Below are the code and all the weights of a small trained network. Each question names an input and a target symbol and asks about switching units off, where a switched-off unit gives its printed mean instead of its output.

import numpy as np


def w(rows, s, z=0):
    codes = np.array(rows[::2]) - 128.0
    scale = np.full(codes.shape[1], s)
    scale[-1] = z or s
    return codes * scale


def f(y):
    return np.maximum(y, 0)


def softmax(a):
    e = np.exp(a - a.max(-1, keepdims=True))
    return e / e.sum(-1, keepdims=True)


def log_softmax(a):
    a = a - a.max(-1, keepdims=True)
    return a - np.log(np.exp(a).sum(-1, keepdims=True))


def net(x, mask):
    ids = ['ΓΔΘΛΣΦΩαβεζμ'.index(c) for c in x.split()]
    T = len(ids)
    res = E[ids] + P[:T]
    r = res
    for j in range(3):
        rows = slice(3 * j, 3 * j + 3)
        q, k, v = (r @ M[0][rows].T for M in (Q, K, V))
        z = softmax(np.where(np.tri(T) > 0, q @ k.T / 3**0.5, -1e9)) @ v
        o = O[0][rows]
        res = res + np.where(mask[j], z, o[:, -1]) @ o[:, :-1]
    y = f(res @ A[0][:, :-1].T + A[0][:, -1])
    res = res + np.where(mask[3:27], y, B[0][:, -1]) @ B[0][:, :-1]
    return log_softmax(res[-1] @ U[:, :-1].T + U[:, -1])


Q, K, V, O, A, B = {}, {}, {}, {}, {}, {}
E = w([
[131,184,104],'Γ',
[135,184,108],'Δ',
[133,183,106],'Θ',
[140,193,111],'Λ',
[132,198,98],'Σ',
[127,193,184],'Φ',
[109,96,97],'Ω',
[78,126,64],'α',
[203,119,3],'β',
[122,33,138],'ε',
[83,66,92],'ζ',
[250,144,201],'μ',
],0.021)
P = w([
[6,151,238],'0',
[46,151,206],'1',
[73,139,189],'2',
[93,139,153],'3',
[112,129,132],'4',
[131,129,112],'5',
[143,115,93],'6',
[161,110,78],'7',
[176,110,62],'8',
[185,102,42],'9',
[204,96,34],'10',
[210,89,9],'11',
[220,86,2],'12',
[250,102,1],'13',
],0.0082)
Q[0] = w([
[81,170,59],'h0',
[150,134,90],'h0',
[102,77,251],'h0',
[168,141,156],'h1',
[122,140,104],'h1',
[157,146,142],'h1',
[150,59,167],'h2',
[157,202,132],'h2',
[128,146,174],'h2',
],0.018)
K[0] = w([
[209,63,100],'h0',
[134,80,87],'h0',
[78,135,201],'h0',
[187,131,82],'h1',
[140,150,144],'h1',
[165,115,84],'h1',
[108,148,251],'h2',
[140,111,77],'h2',
[57,138,83],'h2',
],0.019)
V[0] = w([
[121,207,105],'h0',
[44,83,96],'h0',
[82,148,95],'h0',
[213,71,96],'h1',
[164,86,223],'h1',
[254,138,145],'h1',
[183,183,160],'h2',
[158,106,91],'h2',
[115,48,147],'h2',
],0.011)
O[0] = w([
[168,131,7,220],'h0',
[2,140,112,40],'h0',
[100,165,77,135],'h0',
[112,109,97,101],'h1',
[165,102,157,118],'h1',
[118,141,162,242],'h1',
[162,188,162,197],'h2',
[149,139,162,134],'h2',
[82,54,161,3],'h2',
],0.0095,0.0066)
A[0] = w([
[161,121,141,70],'n0',
[106,102,116,254],'n1',
[80,67,169,166],'n2',
[102,166,140,128],'n3',
[155,132,131,56],'n4',
[235,153,94,70],'n5',
[81,122,111,119],'n6',
[125,73,96,136],'n7',
[94,159,169,150],'n8',
[109,152,113,150],'n9',
[107,122,250,134],'n10',
[189,64,168,195],'n11',
[144,113,175,73],'n12',
[151,156,127,70],'n13',
[128,178,150,95],'n14',
[150,98,67,148],'n15',
[183,122,183,173],'n16',
[71,105,120,107],'n17',
[147,128,147,148],'n18',
[188,190,157,106],'n19',
[211,106,139,101],'n20',
[82,137,81,21],'n21',
[154,115,151,28],'n22',
[93,196,114,130],'n23',
],0.014,0.0083)
B[0] = w([
[94,149,133,144],'n0',
[62,189,237,138],'n1',
[166,177,92,131],'n2',
[172,54,173,140],'n3',
[79,130,121,142],'n4',
[104,96,140,252],'n5',
[166,144,155,133],'n6',
[153,51,140,131],'n7',
[167,84,165,134],'n8',
[82,92,142,149],'n9',
[155,113,64,139],'n10',
[145,176,156,167],'n11',
[84,114,90,136],'n12',
[112,102,118,159],'n13',
[119,29,142,153],'n14',
[112,131,194,161],'n15',
[153,162,103,176],'n16',
[150,144,115,132],'n17',
[127,158,109,146],'n18',
[154,96,117,219],'n19',
[71,146,128,188],'n20',
[192,171,89,135],'n21',
[3,106,121,135],'n22',
[115,89,125,169],'n23',
],0.0073,0.03)
U = w([
[141,140,95,40],'Γ',
[153,127,102,3],'Δ',
[139,130,97,62],'Θ',
[161,92,95,68],'Λ',
[155,98,1,196],'Σ',
[200,66,103,15],'Φ',
[106,152,116,144],'Ω',
[79,233,42,115],'α',
[134,157,88,64],'β',
[133,70,205,180],'ε',
[73,178,145,188],'ζ',
[215,195,154,219],'μ',
],0.013,0.0055)

Each question gives the input, a string of symbols that net reads in full, and the target symbol t.
The units are the heads (3 rows each of Q, K, V and O) and the neurons (one row each of A and B). Each row of codes is followed by its name. A weight is (code - 128) times the scale printed after its matrix; where a second scale follows, it is the last column's (O, A, B and U).
mask holds one flag per unit, heads first, then neurons. A switched-off unit (its flag False) gives its mean, the last column of its rows in O or B, instead of its output. The means were averaged over made-up inputs and are rounded, as every weight is.
A unit's drop is (log p(t) with every unit on - log p(t) with that unit switched off) / (log p(t) with every unit on - log p(t) with every unit switched off).
The circuit of an input: a set's keep is (log p(t) with only the set's units on - log p(t) with every unit switched off) / (log p(t) with every unit on - log p(t) with every unit switched off). Starting from the 12 units with the biggest drops (on a tie, the unit counted first), units are removed one at a time, each time the one whose removal leaves the highest keep (on an exact tie, the one counted first), for as long as the keep stays at least 0.8.
units of the circuit, in order: the units of the circuit, biggest drop first
unit that matters most: the unit with the biggest drop
top k neurons: the k neurons with the biggest drops, biggest first
heads that matter: for each layer, one digit per head in row order, 1 if its drop is at least 0.15 and else 0, layers parted by /
input Λ Γ Λ Φ ε ε ε ε Θ Δ Γ ε, target ε: heads that matter : 000
input Σ μ μ Σ ζ Σ, target ζ: top 2 neurons : n19, n1
input Δ Θ Δ Δ Σ ζ μ ε Λ μ ζ Θ, target ζ: units of the circuit, in order : h0
input Σ β Σ Σ Σ μ, target Σ: units of the circuit, in order : h0, h1
input Σ Λ Σ Σ Σ Σ Δ, target Σ: top 2 neurons : n11, n1
input Λ Σ Θ Σ Σ α Φ Γ, target α: top 3 neurons : n19, n14, n5
input Σ Σ μ α μ μ Σ Δ μ μ Ω Θ α Λ, target α: top 2 neurons : n19, n5
input ζ Σ α Σ Σ Σ Σ Σ μ α, target μ: units of the circuit, in order : h0, h2
input μ Σ Θ ε Λ ζ α, target ζ: heads that matter : 100
input Σ Σ Θ μ μ μ ζ, target μ: heads that matter : 100
input ζ Λ Σ Ω Σ Σ α ζ Γ, target ζ: top 2 neurons : n1, n19
input ε Σ Λ, target ε: units of the circuit, in order : h0, n3, n8
input Σ Σ Σ Γ, target Σ: units of the circuit, in order : h0, n11, n20
input μ μ μ β, target μ: heads that matter : 010
input μ μ Θ Σ Σ Λ, target Σ: top neuron : n11
input Φ Γ Λ Γ μ Φ Σ Γ μ Ω, target μ: heads that matter : 000
input μ Θ ζ Σ Σ Σ Λ, target Σ: units of the circuit, in order : h0, n11
input Γ Σ μ Σ Σ α Θ, target α: heads that matter : 101
input Λ Σ ε μ Σ Γ, target μ: heads that matter : 100
input μ Θ Σ Θ μ Σ ε, target μ: unit that matters most : h2
input Σ Σ μ Φ ζ Σ α ε α, target ε: heads that matter : 100
input Σ Θ μ Σ Σ Σ, target Σ: units of the circuit, in order : n11, n1, h0
